Below are the code and all the weights of a small trained network. Each question names an input and a target symbol and asks about switching units off, where a switched-off unit gives its printed mean instead of its output.

import numpy as np


def w(rows, s, z=0):
    codes = np.array(rows[::2]) - 128.0
    scale = np.full(codes.shape[1], s)
    scale[-1] = z or s
    return codes * scale


def f(y):
    return np.maximum(y, 0)


def softmax(a):
    e = np.exp(a - a.max(-1, keepdims=True))
    return e / e.sum(-1, keepdims=True)


def log_softmax(a):
    a = a - a.max(-1, keepdims=True)
    return a - np.log(np.exp(a).sum(-1, keepdims=True))


def net(x, mask):
    ids = ['γεηθπστψ'.index(c) for c in x.split()]
    T = len(ids)
    res = E[ids] + P[:T]
    r = res
    for j in range(3):
        rows = slice(3 * j, 3 * j + 3)
        q, k, v = (r @ M[0][rows].T for M in (Q, K, V))
        z = softmax(np.where(np.tri(T) > 0, q @ k.T / 3**0.5, -1e9)) @ v
        o = O[0][rows]
        res = res + np.where(mask[j], z, o[:, -1]) @ o[:, :-1]
    y = f(res @ A[0][:, :-1].T + A[0][:, -1])
    res = res + np.where(mask[3:7], y, B[0][:, -1]) @ B[0][:, :-1]
    return log_softmax(res[-1] @ U[:, :-1].T + U[:, -1])


Q, K, V, O, A, B = {}, {}, {}, {}, {}, {}
E = w([
[107,84,83,201],'γ',
[208,147,145,124],'ε',
[117,98,190,128],'η',
[142,167,190,219],'θ',
[145,88,114,38],'π',
[204,135,58,180],'σ',
[115,3,175,165],'τ',
[75,184,145,226],'ψ',
],0.023)
P = w([
[61,181,72,162],'0',
[106,149,115,169],'1',
[135,121,125,178],'2',
[147,92,132,176],'3',
[160,57,154,169],'4',
[181,19,160,185],'5',
[165,3,163,190],'6',
],0.0056)
Q[0] = w([
[111,183,124,118],'h1',
[93,122,105,175],'h1',
[224,143,208,142],'h1',
[5,119,48,127],'h2',
[94,159,49,92],'h2',
[153,119,164,161],'h2',
[70,126,64,138],'h3',
[182,133,162,86],'h3',
[56,52,154,141],'h3',
],0.016)
K[0] = w([
[110,177,119,119],'h1',
[109,118,118,192],'h1',
[226,166,127,94],'h1',
[42,171,123,132],'h2',
[44,249,154,146],'h2',
[203,137,131,99],'h2',
[68,129,127,68],'h3',
[148,129,119,134],'h3',
[82,58,177,121],'h3',
],0.017)
V[0] = w([
[179,208,2,77],'h1',
[249,118,214,92],'h1',
[228,203,146,132],'h1',
[182,162,64,31],'h2',
[157,3,229,177],'h2',
[55,131,121,2],'h2',
[141,184,100,213],'h3',
[211,156,115,69],'h3',
[63,82,106,195],'h3',
],0.0072)
O[0] = w([
[170,202,151,122,68],'h1',
[103,227,78,105,140],'h1',
[110,221,136,118,80],'h1',
[205,177,134,113,65],'h2',
[77,228,90,104,253],'h2',
[113,135,254,71,47],'h2',
[113,144,189,83,131],'h3',
[86,113,100,151,69],'h3',
[161,140,148,143,208],'h3',
],0.0083,0.0056)
A[0] = w([
[161,85,58,69,79],'n1',
[223,123,83,105,178],'n2',
[145,91,2,110,74],'n3',
[161,249,140,98,2],'n4',
],0.0085,0.0026)
B[0] = w([
[153,193,243,160,203],'n1',
[42,180,191,218,190],'n2',
[182,152,218,49,254],'n3',
[104,69,35,2,194],'n4',
],0.0077,0.0096)
U = w([
[250,70,57,138,243],'γ',
[24,177,111,126,26],'ε',
[228,201,87,189,147],'η',
[126,165,206,59,199],'θ',
[159,134,33,84,196],'π',
[51,194,181,232,2],'σ',
[2,85,131,76,43],'τ',
[125,148,114,130,20],'ψ',
],0.0095,0.0045)

Each question gives the input, a string of symbols that net reads in full, and the target symbol t.
The units are the heads (3 rows each of Q, K, V and O) and the neurons (one row each of A and B). Each row of codes is followed by its name. A weight is (code - 128) times the scale printed after its matrix; where a second scale follows, it is the last column's (O, A, B and U).
mask holds one flag per unit, heads first, then neurons. A switched-off unit (its flag False) gives its mean, the last column of its rows in O or B, instead of its output. The means were averaged over made-up inputs and are rounded, as every weight is.
A unit's drop is (log p(t) with every unit on - log p(t) with that unit switched off) / (log p(t) with every unit on - log p(t) with every unit switched off).
The circuit of an input: a set's keep is (log p(t) with only the set's units on - log p(t) with every unit switched off) / (log p(t) with every unit on - log p(t) with every unit switched off). Starting from all 7 units, units are removed one at a time, each time the one whose removal leaves the highest keep (on an exact tie, the one counted first), for as long as the keep stays at least 0.8.
units of the circuit, in order: the units of the circuit, biggest drop first
top k neurons: the k neurons with the biggest drops, biggest first
heads that matter: for each layer, one digit per head in row order, 1 if its drop is at least 0.15 and else 0, layers parted by /
drop of u: that unit's drop, to one decimal
input τ ψ γ π ε ε, target π: units of the circuit, in order => (h1, n4)
input π ψ θ θ γ π γ, target γ: heads that matter => 100
input π ε η, target π: top 3 neurons => (n4, n3, n1)
input γ σ η, target η: heads that matter => 110
input η ε π ψ π π θ, target θ: heads that matter => 011
input γ τ θ θ γ γ η, target ε: heads that matter => 010
input π π σ ψ θ ψ θ, target η: heads that matter => 110
input τ ε τ π θ, target π: units of the circuit, in order => (n4, h1, n1)
input γ γ π τ θ, target ε: top 2 neurons => (n4, n3)
input ψ σ θ γ, target γ: units of the circuit, in order => (h1, h2)
input π θ θ τ θ γ η, target ε: drop of h2 => 0.9
input θ θ θ ε, target π: drop of h1 => 1.1
input η π γ τ θ, target ε: drop of n4 => 0.2
